Below are the code and all the weights of a small trained network. Each question names an input and a target symbol and asks about switching units off, where a switched-off unit gives its printed mean instead of its output.

import numpy as np


def w(rows, s, z=0):
    codes = np.array(rows[::2]) - 128.0
    scale = np.full(codes.shape[1], s)
    scale[-1] = z or s
    return codes * scale


def norm(h):
    return h / np.sqrt((h * h).mean(-1, keepdims=True) + 1e-5)


def softmax(a):
    e = np.exp(a - a.max(-1, keepdims=True))
    return e / e.sum(-1, keepdims=True)


def log_softmax(a):
    a = a - a.max(-1, keepdims=True)
    return a - np.log(np.exp(a).sum(-1, keepdims=True))


def net(x, mask):
    ids = ['αβεθλξπσψ'.index(c) for c in x.split()]
    T = len(ids)
    res = E[ids] + P[:T]
    u = 0
    for l in range(3):
        r = norm(res)
        for j in range(2):
            rows = slice(3 * j, 3 * j + 3)
            q, k, v = (r @ M[l][rows].T for M in (Q, K, V))
            z = softmax(np.where(np.tri(T) > 0, q @ k.T / 3**0.5, -1e9)) @ v
            o = O[l][rows]
            res = res + np.where(mask[u + j], z, o[:, -1]) @ o[:, :-1]
        u += 2
    return log_softmax(norm(res)[-1] @ U[:, :-1].T + U[:, -1])


Q, K, V, O = {}, {}, {}, {}
E = w([
[123,91,147,101,139,53,129,59,128,113],'α',
[75,133,166,147,156,156,78,129,114,91],'β',
[156,135,103,94,134,123,145,102,120,177],'ε',
[141,85,145,159,157,105,100,99,125,116],'θ',
[124,61,172,110,133,142,100,120,141,131],'λ',
[64,120,100,134,74,87,58,155,252,89],'ξ',
[95,117,107,171,98,155,160,135,86,100],'π',
[91,139,146,197,167,129,175,89,154,128],'σ',
[101,159,136,167,123,68,158,126,74,200],'ψ',
],0.033)
P = w([
[197,169,70,132,122,163,192,86,68,109],'0',
[149,149,74,176,100,174,135,76,91,119],'1',
[142,133,65,181,68,174,105,107,125,131],'2',
[149,85,85,217,56,170,93,113,178,149],'3',
[160,95,118,239,30,143,83,140,176,159],'4',
[163,76,184,254,24,118,78,164,201,211],'5',
],0.0086)
Q[0] = w([
[141,120,148,139,171,159,157,124,71,124],'L0H1',
[60,75,177,167,80,160,111,56,103,187],'L0H1',
[124,135,122,102,143,93,185,147,150,169],'L0H1',
[106,166,112,156,96,90,192,159,166,97],'L0H2',
[150,85,143,61,185,129,173,165,113,171],'L0H2',
[115,108,137,136,98,122,245,143,115,121],'L0H2',
],0.011)
K[0] = w([
[129,99,170,182,167,143,160,158,99,179],'L0H1',
[76,99,168,254,48,100,112,176,157,193],'L0H1',
[147,132,106,50,136,107,127,153,126,132],'L0H1',
[101,223,92,151,156,95,170,75,126,73],'L0H2',
[147,106,152,105,197,134,163,110,59,198],'L0H2',
[74,154,93,155,130,114,146,110,12,211],'L0H2',
],0.0088)
V[0] = w([
[94,134,109,135,151,130,209,94,121,120],'L0H1',
[93,126,148,166,109,116,134,100,250,114],'L0H1',
[117,97,173,124,165,176,139,113,125,154],'L0H1',
[116,175,103,89,146,121,117,114,150,124],'L0H2',
[112,130,79,122,112,114,151,133,133,114],'L0H2',
[111,148,129,129,128,101,164,102,92,80],'L0H2',
],0.013)
O[0] = w([
[211,167,151,121,87,197,108,121,59,74,203],'L0H1',
[169,166,135,88,82,159,137,162,197,210,178],'L0H1',
[144,120,210,134,174,143,136,106,48,155,85],'L0H1',
[186,77,141,157,191,148,49,194,108,212,2],'L0H2',
[131,92,238,154,100,168,28,164,168,160,123],'L0H2',
[238,95,112,141,165,91,135,255,157,97,131],'L0H2',
],0.0089,0.0046)
Q[1] = w([
[79,132,167,221,56,76,117,130,161,178],'L1H1',
[107,23,66,130,192,161,138,89,164,98],'L1H1',
[95,124,62,93,229,106,118,123,164,192],'L1H1',
[109,138,124,188,44,68,135,57,147,198],'L1H2',
[125,105,143,141,12,143,123,41,100,105],'L1H2',
[217,159,127,254,28,184,202,65,121,62],'L1H2',
],0.0094)
K[1] = w([
[94,73,127,145,45,103,102,117,172,187],'L1H1',
[157,124,156,178,140,180,148,76,38,194],'L1H1',
[181,63,124,2,72,117,173,68,43,44],'L1H1',
[76,84,161,138,3,119,41,173,235,163],'L1H2',
[88,128,130,215,59,145,115,214,184,181],'L1H2',
[88,194,118,134,16,60,108,165,159,226],'L1H2',
],0.0084)
V[1] = w([
[129,47,146,63,63,181,168,46,114,149],'L1H1',
[155,134,222,59,86,50,136,251,117,150],'L1H1',
[202,186,214,185,221,169,254,127,105,170],'L1H1',
[188,25,2,159,98,222,74,106,184,92],'L1H2',
[150,191,252,142,96,222,128,85,218,111],'L1H2',
[120,166,158,45,245,38,63,143,195,177],'L1H2',
],0.0064)
O[1] = w([
[133,76,142,150,98,162,105,109,92,136,107],'L1H1',
[95,112,60,95,99,107,106,139,114,52,82],'L1H1',
[179,230,19,99,99,164,139,122,102,205,137],'L1H1',
[163,131,143,155,187,137,112,114,74,80,84],'L1H2',
[211,47,148,108,203,189,202,169,36,189,87],'L1H2',
[155,253,44,85,121,35,170,91,87,159,2],'L1H2',
],0.011,0.0049)
Q[2] = w([
[153,209,105,87,198,93,102,188,107,101],'L2H1',
[151,108,152,54,176,59,104,155,19,155],'L2H1',
[93,168,106,228,85,101,152,137,126,120],'L2H1',
[113,88,151,187,71,135,52,150,191,53],'L2H2',
[72,150,124,117,5,83,163,102,117,209],'L2H2',
[142,209,68,62,117,109,185,115,97,117],'L2H2',
],0.012)
K[2] = w([
[122,211,55,43,148,163,117,44,2,59],'L2H1',
[102,174,66,50,95,223,55,105,141,48],'L2H1',
[45,144,113,177,91,88,158,130,110,77],'L2H1',
[87,105,95,126,51,139,145,216,212,66],'L2H2',
[88,129,207,127,51,52,208,109,65,234],'L2H2',
[166,241,69,116,181,67,118,38,57,108],'L2H2',
],0.0086)
V[2] = w([
[125,112,134,112,231,199,24,199,106,149],'L2H1',
[206,173,161,244,128,137,190,164,187,152],'L2H1',
[106,192,101,162,28,107,94,214,78,168],'L2H1',
[176,167,80,153,51,112,186,163,91,95],'L2H2',
[125,84,94,170,61,105,117,134,115,140],'L2H2',
[137,126,93,2,190,144,142,109,128,126],'L2H2',
],0.0096)
O[2] = w([
[139,49,87,153,186,104,102,107,127,98,39],'L2H1',
[165,184,102,82,209,91,122,250,212,151,190],'L2H1',
[137,98,72,159,47,58,87,139,188,195,234],'L2H1',
[94,70,177,185,154,144,119,218,179,168,164],'L2H2',
[126,142,91,130,102,173,113,120,222,110,197],'L2H2',
[132,81,146,123,161,204,219,103,43,99,7],'L2H2',
],0.012)
U = w([
[199,121,138,77,61,122,162,164,75,30,79],'α',
[35,92,94,155,228,55,179,169,58,120,192],'β',
[205,145,108,180,161,130,58,43,83,151,31],'ε',
[156,253,194,83,210,149,134,125,153,92,3],'θ',
[50,148,166,128,114,183,205,78,70,130,207],'λ',
[170,79,131,26,152,106,130,123,129,108,55],'ξ',
[88,27,197,193,171,192,114,160,137,68,75],'π',
[207,93,131,77,152,211,180,216,96,194,121],'σ',
[93,136,64,112,70,133,108,162,163,157,215],'ψ',
],0.0063,0.0035)

Each question gives the input, a string of symbols that net reads in full, and the target symbol t.
The units are the heads (3 rows each of Q, K, V and O). Each row of codes is followed by its name. A weight is (code - 128) times the scale printed after its matrix; where a second scale follows, it is the last column's (O and U).
mask holds one flag per head, layer by layer. A switched-off head (its flag False) gives its mean, the last column of its rows in O, instead of its output. The means were averaged over made-up inputs and are rounded, as every weight is.
A unit's drop is (log p(t) with every unit on - log p(t) with that unit switched off) / (log p(t) with every unit on - log p(t) with every unit switched off).
The circuit of an input: a set's keep is (log p(t) with only the set's units on - log p(t) with every unit switched off) / (log p(t) with every unit on - log p(t) with every unit switched off). Starting from all 6 units, units are removed one at a time, each time the one whose removal leaves the highest keep (on an exact tie, the one counted first), for as long as the keep stays at least 0.8.
units of the circuit, in order: the units of the circuit, biggest drop first
unit that matters most: the unit with the biggest drop
which heads matter: for each layer, one digit per head in row order, 1 if its drop is at least 0.15 and else 0, layers parted by /
input λ λ θ λ ε ε, target λ: units of the circuit, in order	L0H2, L2H1
input λ π ε, target π: which heads matter	00 / 01 / 10
input ψ ψ π λ θ, target π: which heads matter	11 / 11 / 10
input ψ ψ ξ σ θ, target ε: units of the circuit, in order	L1H2, L0H2, L2H2
input λ σ λ, target σ: units of the circuit, in order	L1H2, L0H1
input θ α ε ε, target ε: which heads matter	11 / 11 / 01
input ψ λ π θ π, target π: which heads matter	10 / 01 / 00
input λ π θ, target π: units of the circuit, in order	L1H2
input ψ ψ ψ λ λ σ, target σ: which heads matter	10 / 01 / 00
input θ ε θ π ξ σ, target θ: units of the circuit, in order	L2H1, L1H2
input σ π σ λ θ, target σ: which heads matter	10 / 11 / 00
input ξ ψ θ ψ π, target α: which heads matter	11 / 11 / 01
input ψ λ ξ ψ, target λ: units of the circuit, in order	L2H1, L1H2, L0H2
input ψ π σ α, target σ: unit that matters most	L1H1
input ψ λ ξ ψ ε, target σ: which heads matter	11 / 11 / 01
input λ θ α, target λ: units of the circuit, in order	L2H1, L0H2
input θ λ θ, target λ: units of the circuit, in order	L0H2, L2H1, L0H1
input ξ θ ψ λ σ, target θ: units of the circuit, in order	L1H2, L2H1, L1H1, L0H1
input π ξ ψ ψ, target β: units of the circuit, in order	L1H2, L2H1, L1H1, L0H1
input ε ψ λ σ ε π, target σ: units of the circuit, in order	L0H1, L1H2, L1H1
input π ε ψ θ θ θ, target θ: unit that matters most	L0H1
input λ ψ λ ξ ψ, target λ: units of the circuit, in order	L1H2, L2H1, L0H2
input λ ξ π ε, target σ: units of the circuit, in order	L1H2, L2H2
input α ψ θ π λ, target π: which heads matter	10 / 11 / 10
input α ψ ψ β λ θ, target λ: which heads matter	11 / 10 / 10
input π λ θ α, target λ: which heads matter	11 / 00 / 10
